Small tables with named rows and columns. After each table, cells are looked up by row and column.

Sig:
|  | Siro | Vuramu | Baf |
|---|---|---|---|
| Gopuru | 0.89 | 0.31 | -0.10 |
| Mevik | 0.78 | 0.38 | -0.09 |
| Suf | 0.08 | -0.02 | -0.72 |
| Balom | 0.30 | 0.99 | -0.06 |
| Nurasu | -0.05 | 0.46 | 0.50 |
| Gute | -0.75 | 0.02 | 0.04 |

What is the Siro of Mevik in Sig? 0.78
What is the Siro of Nurasu in Sig? -0.05
What is the Siro of Gopuru in Sig? 0.89
What is the Siro of Balom in Sig? 0.30
What is the Baf of Balom in Sig? -0.06
What is the Vuramu of Nurasu in Sig? 0.46
What is the Siro of Gute in Sig? -0.75
Which row has the largest Baf? Nurasu

Table Libup
	Bak	Zupazu	Ronukol	Sav
Lediti	4.79	4.77	7.21	5.20
Gula	5.86	5.89	1.50	4.30
Zedima	6.11	0.64	1.91	6.78
Vanet	6.08	5.56	1.31	2.36
Niredi	6.08	7.57	3.78	9.38
Ved	7.32	4.88	6.17	3.33

Zupazu of Lediti = 4.77
Ronukol of Niredi = 3.78
Sav of Lediti = 5.20
Ronukol of Gula = 1.50
Bak of Lediti = 4.79
Ronukol of Lediti = 7.21
Ronukol of Ved = 6.17
Sav of Zedima = 6.78
Bak of Ved = 7.32
Sav of Ved = 3.33
Ronukol of Vanet = 1.31
Sav of Vanet = 2.36
Which row has the largest Zupazu? Niredi

Sof
|  | Vofip | Vunut |
|---|---|---|
| Gaz | 5.2 | -5.1 |
| Dule | 1.1 | -1.7 |
| Pev | 4.4 | -4.3 |
| Ref | -0.7 | -0.2 |
| Guf | -8.3 | 6.3 |
| Gug | -3.3 | 2.0 |

Ref, Vunut: -0.2
Ref, Vofip: -0.7
Pev, Vofip: 4.4
Dule, Vofip: 1.1
Gaz, Vunut: -5.1
Gaz, Vofip: 5.2
Pev, Vunut: -4.3
Gug, Vofip: -3.3
Dule, Vunut: -1.7
Guf, Vunut: 6.3
Gug, Vunut: 2.0
Guf, Vofip: -8.3
Which row has the largest Vunut? Guf

Mudenov:
|  | Kuvuk | Rezip | Dute | Vos | Rufozum |
|---|---|---|---|---|---|
| Gaz | 73 | 78 | 28 | 29 | 67 |
| Zepozo | 29 | 21 | 75 | 70 | 24 |
| Bunare | 55 | 65 | 39 | 30 | 52 |
| Velos | 34 | 43 | 71 | 59 | 38 |
| Raf | 54 | 27 | 75 | 47 | 24 |
| Ruvule | 44 | 36 | 70 | 67 | 30 |
| Bikiruv | 53 | 35 | 64 | 62 | 55 |

What is the Vos of Gaz in Mudenov? 29
What is the Vos of Bikiruv in Mudenov? 62
What is the Dute of Gaz in Mudenov? 28
What is the Rufozum of Velos in Mudenov? 38
What is the Kuvuk of Raf in Mudenov? 54
What is the Rezip of Ruvule in Mudenov? 36
What is the Vos of Ruvule in Mudenov? 67
What is the Dute of Raf in Mudenov? 75
What is the Rezip of Zepozo in Mudenov? 21
What is the Dute of Bikiruv in Mudenov? 64
What is the Rufozum of Zepozo in Mudenov? 24
What is the Rezip of Velos in Mudenov? 43
What is the Vos of Raf in Mudenov? 47
What is the Rufozum of Bikiruv in Mudenov? 55
Row with the largest Rufozum: Gaz

Setubu.tsv
	Totuvel	Lago	Pebal	Bur	Duk	Zev	Fud	Zalidi	Rotego
Zuviden	-2.27	1.72	-6.30	3.37	4.37	-0.59	-3.63	0.80	2.24
Bakek	1.66	2.32	2.41	-0.58	2.47	-6.79	-0.83	5.63	-6.68
Kur	2.03	2.28	0.35	5.20	5.11	-0.28	-9.69	-5.60	-1.89
Zupiv	2.01	-5.84	0.93	-6.21	-5.48	6.02	3.84	-6.25	7.87
Bubilit	-4.98	1.20	2.67	5.61	-4.11	-1.48	-4.61	-3.37	-4.04
Dususi	-3.95	-0.99	-4.16	1.91	-1.18	-4.76	-2.59	-5.92	6.01
Tipita	-1.14	-4.35	-4.81	-4.57	5.53	7.47	-3.58	3.09	1.79
Mimimo	-3.44	0.35	-7.38	1.30	0.87	-4.17	-3.20	-4.78	6.06
Tam	0.90	-3.91	4.06	-3.59	-4.20	2.41	0.03	-2.94	-3.14

Pebal of Zupiv = 0.93
Zev of Bakek = -6.79
Zalidi of Bakek = 5.63
Rotego of Zupiv = 7.87
Fud of Bakek = -0.83
Zev of Mimimo = -4.17
Rotego of Bubilit = -4.04
Totuvel of Dususi = -3.95
Duk of Zupiv = -5.48
Bur of Zupiv = -6.21
Fud of Tipita = -3.58
Pebal of Tam = 4.06
Lago of Bakek = 2.32
Lago of Kur = 2.28
Zalidi of Tipita = 3.09

Zevova
cols = Tibak, Madumur, Fep, Gotu, Mato
Sisupa: [195, 119, 41, 11, 65]
Feko: [37, 125, 199, 201, 133]
Niv: [16, 84, 165, 214, 186]
Fiz: [81, 14, 19, 88, 184]
Suviti: [152, 208, 187, 95, 22]
Tar: [110, 189, 205, 143, 63]

What is the Madumur of Niv in Zevova?
84
What is the Fep of Feko in Zevova?
199
What is the Madumur of Fiz in Zevova?
14
What is the Fep of Suviti in Zevova?
187
What is the Mato of Fiz in Zevova?
184
What is the Gotu of Tar in Zevova?
143
What is the Mato of Sisupa in Zevova?
65
What is the Fep of Niv in Zevova?
165
What is the Gotu of Suviti in Zevova?
95
What is the Fep of Tar in Zevova?
205
What is the Tibak of Niv in Zevova?
16
What is the Tibak of Fiz in Zevova?
81
What is the Mato of Suviti in Zevova?
22
What is the Madumur of Feko in Zevova?
125
What is the Madumur of Suviti in Zevova?
208
What is the Tibak of Sisupa in Zevova?
195
What is the Tibak of Feko in Zevova?
37
What is the Gotu of Sisupa in Zevova?
11
What is the Gotu of Niv in Zevova?
214
What is the Mato of Tar in Zevova?
63

Mev
|  | Dorogad | Tak | Norikek | Kul |
|---|---|---|---|---|
| Molaruv | 98 | 127 | 173 | 174 |
| Laz | 197 | 133 | 74 | 42 |
| Tal | 90 | 124 | 164 | 189 |
| Vibit | 175 | 130 | 98 | 94 |
| Nir | 103 | 131 | 164 | 182 |
| Dele | 95 | 120 | 169 | 173 |
| Luzefo | 183 | 168 | 74 | 146 |
| Suke | 192 | 134 | 72 | 29 |
| Kuzudi | 76 | 84 | 184 | 140 |
| Gobek | 171 | 133 | 93 | 87 |
| Gafi | 82 | 103 | 171 | 182 |
| Fuferi | 174 | 130 | 101 | 89 |
| Kuros | 185 | 168 | 80 | 88 |
| Batig | 176 | 130 | 99 | 94 |

Vibit, Dorogad: 175
Luzefo, Norikek: 74
Suke, Dorogad: 192
Nir, Tak: 131
Suke, Kul: 29
Gobek, Tak: 133
Batig, Tak: 130
Gafi, Dorogad: 82
Laz, Kul: 42
Fuferi, Kul: 89

Ketup.csv
,Nol,Gaveni,Pifin,Resonu
Fonena,0.316,0.420,0.851,0.815
Gakado,0.596,0.446,0.812,0.090
Mirov,0.738,0.971,0.360,0.687
Mov,0.781,0.860,0.432,0.659
Ravanak,0.463,0.563,0.759,0.823
Duf,0.904,0.750,0.533,0.370
Ruled,0.330,0.447,0.870,0.753
Nad,0.479,0.504,0.767,0.821
Mal,0.721,0.607,0.700,0.244
Loriza,0.553,0.512,0.723,0.803

Mov, Pifin -> 0.432
Mal, Nol -> 0.721
Duf, Pifin -> 0.533
Gakado, Nol -> 0.596
Gakado, Resonu -> 0.090
Loriza, Gaveni -> 0.512
Fonena, Pifin -> 0.851
Gakado, Gaveni -> 0.446
Mov, Nol -> 0.781
Ruled, Gaveni -> 0.447

Table Vuzanar
fields: Terak, Siropuz, Karora, Naf, Tup, Letus, Vasuneb
Zisen: [66, 37, 35, 58, 68, 34, 49]
Gefate: [41, 63, 58, 42, 44, 61, 71]
Zekasem: [40, 65, 56, 42, 36, 65, 65]
Peb: [71, 25, 27, 64, 83, 24, 65]
Vaz: [54, 64, 82, 60, 48, 60, 13]
Ruf: [30, 70, 64, 31, 36, 70, 60]
Katu: [64, 42, 44, 64, 67, 43, 47]
Kote: [35, 66, 56, 35, 39, 69, 66]
Pog: [65, 41, 42, 64, 64, 41, 46]
Ves: [71, 48, 60, 74, 62, 40, 27]

Zisen, Letus: 34
Ruf, Karora: 64
Vaz, Siropuz: 64
Zisen, Karora: 35
Gefate, Siropuz: 63
Gefate, Vasuneb: 71
Zekasem, Letus: 65
Ruf, Letus: 70
Ruf, Vasuneb: 60
Ruf, Tup: 36
Row with the largest Letus: Ruf

Gekoti =
,Zak,Pegibu,Nat
Movoseg,0.44,0.45,0.32
Sufanar,0.38,0.47,0.54
Saz,0.86,0.65,0.48
Lavota,0.32,0.32,0.44
Didefa,0.42,0.47,0.47
Noruv,0.51,0.44,0.41
Resado,0.22,0.41,0.54
Kos,0.62,0.53,0.41
Rezibi,0.61,0.53,0.54
Rofebe,0.23,0.43,0.52
Nit,0.74,0.63,0.57

What is the Nat of Noruv in Gekoti?
0.41
What is the Pegibu of Kos in Gekoti?
0.53
What is the Nat of Sufanar in Gekoti?
0.54
What is the Pegibu of Lavota in Gekoti?
0.32
What is the Nat of Lavota in Gekoti?
0.44
What is the Zak of Rezibi in Gekoti?
0.61
What is the Pegibu of Saz in Gekoti?
0.65
What is the Nat of Saz in Gekoti?
0.48
What is the Nat of Rezibi in Gekoti?
0.54
What is the Pegibu of Movoseg in Gekoti?
0.45
What is the Pegibu of Didefa in Gekoti?
0.47

